Each row has a name. Each piece below is followed by the name of the row it came from, unless a question asks for something else. Each question is about the rows just above it.

[164 111 176  97 113 181]  Muvid
[138 160 124 110 130 125]  gaka
[120 106 119 161 127 109]  rigur
[166 164 154 118 114 100]  geti
[160 125 138 124 111 130]  fil
[154 100 166 118 114 163]  bub
[176 181 113 163 111  97]  Nikoz
[110 124 160 130 125 138] is which row reordered? | gaka
[181 113  97 176 111 164] is which row reordered? | Muvid
[125 130 110 124 160 138] is which row reordered? | gaka
[130 111 124 138 125 160] is which row reordered? | fil
[154 118 163 166 100 114] is which row reordered? | bub
Put [163 154 100 166 118 114] back in order: which row is it? | bub

[119 112 106 108 136 143 104 101 149 125  94 161 160]  rigur
[119 112 106 108 136 143 104 101 149 142 101 168 150]  Kotod
[136 101 143 149 150 105 101 142 112 104 119 108 168]  Muvid
Which row holds these entries in another order? [136 143 104 101 149 142 101 168 150 119 112 106 108] | Kotod
Which row holds these entries in another order? [150 168 101 142 149 101 104 143 136 108 106 112 119] | Kotod
[168 136 101 143 149 150 105 101 142 112 104 119 108] is which row reordered? | Muvid
[105 136 101 142 112 104 150 143 119 108 149 168 101] is which row reordered? | Muvid

[101  58 169  68] : Kotod
[100 170  67  58] : Gon
[101  58 170  67] : fil
[122 138 115 161] : bub
[130 152 148  76] : Nikoz
[ 58 102  68 169] : Muvid
Which row holds these entries in another order? [169  68 102  58] | Muvid
Put [ 67 170  58 101] back in order: which row is it? | fil
Put [ 68 169  58 101] back in order: which row is it? | Kotod
[115 161 122 138] is which row reordered? | bub
Which row holds these entries in another order? [ 58  67 100 170] | Gon
Put [ 67 101  58 170] back in order: which row is it? | fil

[112 139 143 160 130 104 145 162 143 166  98 155 144 162 130 103 104 146
 143 104 149 152 154 153 133 104 107 139 150 165 164 141 141 157 132 121
 142 141 152] = Sose
[ 71  96 192 112  75 100  96  98 196 193  92 134 116 171 120 105 106 191
  75 100 183 196  98  87 112 151 173  89 108 185 195 100  95 125 100 129
 132 112  78] = bub
[139 143 121 149 104 146 162 107 141 104 153 133 152 139 162  98 155 161
 141 142 166 103 104 132 165 130 154 112 164 145 150 143 141 144 143 104
 157 130 152] = Gon
[111 110 108 147 138 114 113 145 128 147 111 149 127 145 143 109 113 127
 128 108 117 120 150 120 109 106 108 111 117 147 144 127 111 119 128 138
 127 127 124] = rigur
Put [ 98 103 104 104 104 104 107 112 121 130 130 132 133 139 139 141 141 141
 142 143 143 143 144 145 146 149 150 152 152 153 154 155 157 160 162 162
 164 165 166] back in order: which row is it? | Sose
[183 196  98  87 112 151 173  89 108 185 195 100  95 125 100 129 132 112
  78  71  96 192 112  75 100  96  98 196 193  92 134 116 171 120 105 106
 191  75 100] is which row reordered? | bub
Which row holds these entries in another order? [ 98 103 104 104 104 104 107 112 121 130 130 132 133 139 139 141 141 141
 142 143 143 143 144 145 146 149 150 152 152 153 154 155 157 161 162 162
 164 165 166] | Gon
[121 142 141 152 112 139 143 160 130 104 145 162 143 166  98 155 144 162
 130 103 104 146 143 104 149 152 154 153 133 104 107 139 150 165 164 141
 141 157 132] is which row reordered? | Sose
Which row holds these entries in another order? [144 166 152 143 155 160 162 145 149 141 104 164 139 152 121 130 165 107
 154 104 104 141 150 153 130 133 139 157 146 141 103 132 142 112 162 143
 104  98 143] | Sose
Put [112 151 173  89 108 185 195 100  95 125 100 129 132 112  78  71  96 192
 112  75 100  96  98 196 193  92 134 116 171 120 105 106 191  75 100 183
 196  98  87] back in order: which row is it? | bub

[136 138 172 138 143 116 112] : feni
[139 109  82  93 101 188 126] : Sose
[119 123 112  99 104 195 123] : rigur
[155 112  88 124 130 147 126] : geti
[116 138 143 136 138 171 112] : fil
[ 82 126 109 138  92 188 101] : Muvid
[152 104  69  95 105 182 126] : bub
[117 121 112  93  97 175 128] : fenu
[ 82 109 188  92 126 139 101] : Kotod
[133 112  90  92  99 181 127] : Gon
[101 137 146 112 111 169 124] : gaka
[172 111 136 138 138 143 116] : Nikoz
Put [112 116 136 138 138 143 171] back in order: which row is it? | fil
[126 188 101  93  82 109 139] is which row reordered? | Sose
Put [ 82  92 101 109 126 139 188] back in order: which row is it? | Kotod
Which row holds these entries in another order? [101 139 126  92 188 109  82] | Kotod
Which row holds these entries in another order? [112 116 136 138 138 143 172] | feni

[ 92  88 156 102 102] -> fenu
[ 88 122 110 189 132] -> gaka
[156 102 103  92  89] -> Kotod
[110 131 189  88 122] -> Muvid
[156 179 141  87 100] -> Nikoz
[ 88  92 156 103 102] -> feni
Put [ 88  92 102 103 156] back in order: which row is it? | feni
[ 88 102 156  92 103] is which row reordered? | feni
Put [122  88 189 131 110] back in order: which row is it? | Muvid
Put [ 88  92 102 102 156] back in order: which row is it? | fenu
Put [102 103 156  92  88] back in order: which row is it? | feni
Put [ 88 110 122 132 189] back in order: which row is it? | gaka
Which row holds these entries in another order? [ 87 100 141 156 179] | Nikoz

[113 127 165 184 102] : Gon
[119 128  92 189 110] : rigur
[169  86 147 129  87] : Nikoz
[103 193 118 108 136] : feni
[119 189 127  92 110] : geti
[102 127 114 165 184] : gaka
[158  70 139 151 106] : fil
[118  96 122 169 178] : Kotod
[ 93 158 110 150 178] : bub
[158 144 146  91  77] : fenu
[168 113 150 107  77] : Sose
Put [110  92 127 189 119] back in order: which row is it? | geti
Put [178 169 122  96 118] back in order: which row is it? | Kotod
[165 127 114 102 184] is which row reordered? | gaka
Put [ 96 169 178 122 118] back in order: which row is it? | Kotod

[120 129 134 107 132 128 118 130 110 116 132 131 137 130 128 123 137 113
 129 138 122 131 135 133 124 127 129 128 120 131 122 129 126] : Sose
[126 136 132 121 132 142 122 132 179 145 129 130 128 122 127 125 139 123
 128 110 113 130 132 133 132 127 127 127 126 147 123 124 124] : Nikoz
[110 122 129 129 132 130 123 120 107 129 118 132 126 128 124 129 113 138
 137 122 127 131 131 131 137 133 134 129 130 135 120 116 128] : gaka
[120 129 134 107 132 128 118 130 110 126 132 131 137 130 128 123 137 113
 129 138 122 131 135 133 124 127 129 128 120 131 122 129 126] : geti
Which row holds these entries in another order? [124 134 122 135 137 129 129 110 128 130 131 126 127 133 120 138 118 132
 123 126 129 129 107 128 113 128 137 131 120 130 132 122 131] | geti
Which row holds these entries in another order? [120 107 131 110 134 138 118 132 122 130 129 126 128 129 124 137 135 122
 113 129 123 127 133 130 120 131 131 137 128 129 132 126 128] | geti
Put [122 129 126 120 129 134 107 132 128 118 130 110 116 132 131 137 130 128
 123 137 113 129 138 122 131 135 133 124 127 129 128 120 131] back in order: which row is it? | Sose

[ 95 126 129 129 128 101 114  89 111  88] : Kotod
[ 97 149 110 129  93  93 129 101 126 111] : fil
[ 97 126 111 127  88  90 125 100 128 114] : geti
[ 97 107 111 129  84  89 124 102 132 118] : feni
[115 195 125 129 112 111 141 124 119 117] : Muvid
[ 95 128 111 129  87  89 126 101 129 114] : fenu
[150  65 117 122 154 160 122 116 127 120] : Gon
[158  73 123 118 160 163 122 119 121 120] : Nikoz
[155  90 142 123 104 113 118 155 127 139] : bub
[143 120 143 126  90  98 121 155 126 138] : gaka
[154  93 143 123 103 113 120 156 127 139] : Sose
[ 89 101  88  95 129 127 114 111 128 129] : rigur
[ 87  89  95 101 111 114 126 128 129 129] is which row reordered? | fenu
Put [101 129 111 129 126  95 114  89 128  88] back in order: which row is it? | Kotod

[133 148 114 118 136 118 143 128 118] -> Gon
[147 133 128 110 139 112 128 124 114] -> bub
[116  83 168 130 106 134 126 121 154] -> fenu
[149 135 130 105 141 112 130 124 116] -> Nikoz
[124 129 123 146 119 136 156 116 114] -> geti
[143 133 136 118 147 114 128 118 118] -> feni
[133 137 134 134 142 131 109 109 129] -> rigur
[114 110 139 128 128 112 124 147 132] -> fil
[143 133 136 118 147 122 132 119 108] -> Muvid
[ 83 106 126 154 168 130 133 116 121] -> Kotod
[124 123 119 129 113 156 146 116 135] -> Sose
Which row holds these entries in another order? [143 128 118 133 148 114 118 136 118] | Gon
[110 139 112 128 124 114 147 133 128] is which row reordered? | bub
[128 118 133 148 114 118 136 118 143] is which row reordered? | Gon
[154 121 126 134 106 130 168  83 116] is which row reordered? | fenu
Put [118 143 133 136 118 147 114 128 118] back in order: which row is it? | feni
Put [110 112 114 124 128 128 133 139 147] back in order: which row is it? | bub
[133 136 118 147 114 128 118 118 143] is which row reordered? | feni

[180 122 101 141 135 159 140 123]  bub
[167 119 125 126 135  98 128 125]  geti
[111 125 112 177 105 139 123 122]  Sose
[197 150 128 118 133 132 121 130]  gaka
[167 119 117 126 135  98 134 115]  fenu
[132 118 155 114 108 159 140 106]  feni
[ 99 108 141 130 125 120 132 123]  Gon
[159 132 155 114 140 105 108 118]  fil
[192 116 172 125 133 114 130 136]  Muvid
[119 128 125 135 127 167 125  98]  Kotod
[177 112 105 123 125 111 139 123]  Nikoz
[167 119 125 126 135  98 134 115]  rigur
[ 98 125 128 135 119 125 167 126] is which row reordered? | geti
[177 139 123 123 111 125 112 105] is which row reordered? | Nikoz
[115 134  98 135 126 125 119 167] is which row reordered? | rigur
Which row holds these entries in another order? [108 105 132 118 155 159 140 114] | fil

[ 97 136  96 140]  gaka
[140 137  97  96]  geti
[137 140  96  98]  Sose
Put [140  96 136  97] back in order: which row is it? | gaka
Put [ 96  97 137 140] back in order: which row is it? | geti
Put [ 98  96 140 137] back in order: which row is it? | Sose
Which row holds these entries in another order? [ 97  96 140 137] | geti

[146 124  88 129 121 117 134 131 133]  Muvid
[146 131 134 129 124  88 122 117 133]  gaka
[117 122 129 124  88 134 131 146 132]  fenu
[133 117 122  88 124 129 134 131 146] is which row reordered? | gaka
Which row holds these entries in another order? [ 88 121 124 133 129 146 131 117 134] | Muvid
[132 146 131 134  88 124 129 122 117] is which row reordered? | fenu
Put [133 146 131 134 129 124  88 122 117] back in order: which row is it? | gaka
Put [ 88 117 122 124 129 131 133 134 146] back in order: which row is it? | gaka
[ 88 117 122 124 129 131 132 134 146] is which row reordered? | fenu

[ 96 170 117 188 142 124  78  71 118 149] = Kotod
[ 96 142  79 118  72 170 117 189 149 124] = gaka
[138 132 159 190  92 121 113  80 130 149] = Sose
[124 118 149 189  71 117  96  79 142 170] = bub
Put [118 149 189  71 117  96  79 142 170 124] back in order: which row is it? | bub
Put [ 71  79  96 117 118 124 142 149 170 189] back in order: which row is it? | bub
[ 72  79  96 117 118 124 142 149 170 189] is which row reordered? | gaka
Put [170 142  79  96 117  71 189 149 118 124] back in order: which row is it? | bub

